[-1.944 2.114 -6.327 1.282 -4.427 -0.278 1.809 3.844 -0.913 -1.276 -1.208 1.847 -3.087 2.270 -2.548 -1.454 -2.055 -0.017 -1.436 3.086 0.313] : q_519
[-1.922 0.804 -4.308 -0.392 -6.330 -0.749 0.535 1.907 -0.586 -3.282 -1.277 1.569 -4.169 0.225 -2.530 -2.303 -3.169 -0.726 -3.609 2.007 -0.991] : q_954
[-1.885 -0.988 -0.016 -2.757 -5.173 -1.811 -0.446 -0.860 0.863 -5.529 -1.080 0.444 -4.169 0.224 -2.504 -1.897 -5.382 -0.795 -3.940 0.689 -1.559] : q_633
[-1.885 -0.988 -0.016 -2.757 -5.173 -1.811 -0.446 -0.860 0.863 -5.529 -1.080 -0.157 -8.392 2.564 -2.972 -0.048 -4.854 0.200 1.363 3.834 1.088] : q_103
[0.361 0.234 -2.270 0.329 -7.473 0.853 -2.709 -0.890 -2.567 -2.293 0.439 1.653 3.720 -0.005 -0.417 -2.127 -0.453 -0.115 -5.701 -2.356 -1.195] : q_128
[-1.674 0.016 -0.516 -0.770 -0.822 -1.166 0.761 0.484 0.764 -3.588 -0.370 -0.448 -4.732 1.201 -1.806 -0.315 -3.949 0.342 -0.931 0.831 0.605] : q_379
[-0.563 -1.543 4.943 -1.798 3.168 -1.367 -0.696 -3.068 1.400 -4.265 1.433 -2.433 -4.348 0.444 -0.195 1.658 -4.108 1.401 0.099 -2.760 1.464] : q_975
[2.568 1.883 -0.793 4.267 0.858 3.057 -2.402 -1.182 -4.314 2.231 3.366 -0.021 6.767 1.213 2.998 2.273 4.416 2.624 -1.069 -5.914 2.716] : q_670
tail: [4.943 -1.798]
[3.168 -1.367 -0.696 -3.068 1.400 -4.265 1.433 -2.433 -4.348 0.444 -0.195 1.658 -4.108 1.401 0.099 -2.760 1.464]
tail: [-4.169 0.224]
[-2.504 -1.897 -5.382 -0.795 -3.940 0.689 -1.559]

[0.010 -0.442 0.444 2.731 -3.699 -0.133 -1.691 -3.119 3.731 -1.970 2.418 -1.802 0.994 7.904 1.366 -4.023 -2.431 -0.779 -6.607 -0.419 1.423 4.655 5.708 0.907 -0.614 2.128 0.484 -5.036 2.435 0.522 0.910 1.036 3.114 -1.559 -0.749 3.122 -2.609 0.221 -3.056 -2.066 -5.361 2.807 6.112]  q_919
[0.010 -0.442 0.444 2.731 -4.114 -0.133 -1.691 -3.119 3.731 -1.970 -0.575 -0.942 0.994 7.904 1.366 2.549 4.384 -0.706 -2.735 -0.419 1.423 4.655 5.708 0.907 -0.614 2.128 0.484 -5.036 2.435 0.522 0.910 1.036 3.114 -1.559 -0.749 3.122 -2.609 0.221 -3.056 -2.066 -5.361 2.807 6.112]  q_456
[1.824 3.930 0.424 0.971 -5.511 -1.094 1.920 4.110 1.798 -3.993 -0.575 -0.943 0.270 4.359 2.796 -1.026 -2.173 3.538 -4.312 -5.273 1.094 8.174 4.250 0.868 1.600 1.140 0.149 0.335 -2.090 0.524 1.746 0.635 1.760 0.219 -2.382 4.818 -5.028 3.508 -0.740 0.221 -4.047 2.841 5.872]  q_579
[-1.897 -0.026 6.126 -0.480 2.406 -1.256 -2.027 2.242 -2.352 3.611 -0.530 7.630 -0.050 -0.039 -2.780 2.550 4.384 -0.706 -2.735 0.880 -3.324 -4.200 -1.675 0.091 -1.250 -0.402 8.635 1.806 -1.426 -1.447 0.629 -0.686 2.150 -0.054 -1.809 -3.446 3.731 -0.227 4.134 -1.218 -2.547 -6.754 3.269]  q_450
[2.562 -0.670 2.620 -3.309 1.849 1.620 -0.413 3.809 -1.851 -1.955 -2.222 5.183 -4.118 -1.960 -4.672 5.341 0.034 1.396 -1.657 -2.077 -5.242 -3.292 -4.522 1.202 3.245 -0.835 3.697 4.701 -1.263 -0.815 2.862 -2.808 -1.095 4.196 -2.160 -2.569 4.709 0.403 4.681 3.047 1.794 -5.827 -1.870]  q_750
[1.824 3.930 0.424 0.971 -5.511 -1.094 0.685 4.110 1.798 -3.993 -0.575 -4.830 0.502 4.359 2.796 -1.026 -2.173 3.538 -4.312 -5.273 1.094 8.174 4.250 0.868 1.600 1.140 0.149 0.335 -2.090 1.318 -1.722 0.635 1.760 0.219 -2.382 4.818 -5.028 3.508 -0.740 0.221 -4.047 2.841 5.872]  q_652
tail: [-0.575 -0.943]
[0.270 4.359 2.796 -1.026 -2.173 3.538 -4.312 -5.273 1.094 8.174 4.250 0.868 1.600 1.140 0.149 0.335 -2.090 0.524 1.746 0.635 1.760 0.219 -2.382 4.818 -5.028 3.508 -0.740 0.221 -4.047 2.841 5.872]
tail: [-2.808 -1.095]
[4.196 -2.160 -2.569 4.709 0.403 4.681 3.047 1.794 -5.827 -1.870]
tail: [2.550 4.384 -0.706 -2.735]
[0.880 -3.324 -4.200 -1.675 0.091 -1.250 -0.402 8.635 1.806 -1.426 -1.447 0.629 -0.686 2.150 -0.054 -1.809 -3.446 3.731 -0.227 4.134 -1.218 -2.547 -6.754 3.269]

[1.945 -0.012 -1.139 2.644 3.296 5.591 4.224] -> q_8
[0.836 -1.038 0.193 7.725 6.265 0.408 2.924] -> q_952
[0.836 -1.038 0.193 7.725 6.265 1.265 -0.052] -> q_393
[4.604 1.196 2.613 6.203 3.972 4.384 1.906] -> q_80
[6.353 -1.038 0.193 7.726 6.265 4.723 0.833] -> q_706
[6.558 2.429 -0.558 5.759 4.470 -0.253 4.319] -> q_43
[4.604 1.196 2.613 6.203 3.972 4.384 5.934] -> q_801
[-2.219 6.114 1.530 0.211 7.126 1.243 3.171] -> q_457
[7.044 0.726 4.944 8.829 4.899 -1.807 0.068] -> q_452
[6.558 2.429 -0.558 5.759 2.103 -1.702 2.416] -> q_727
tail: [-0.558 5.759 4.470]
[-0.253 4.319]
tail: [7.044 0.726 4.944 8.829]
[4.899 -1.807 0.068]

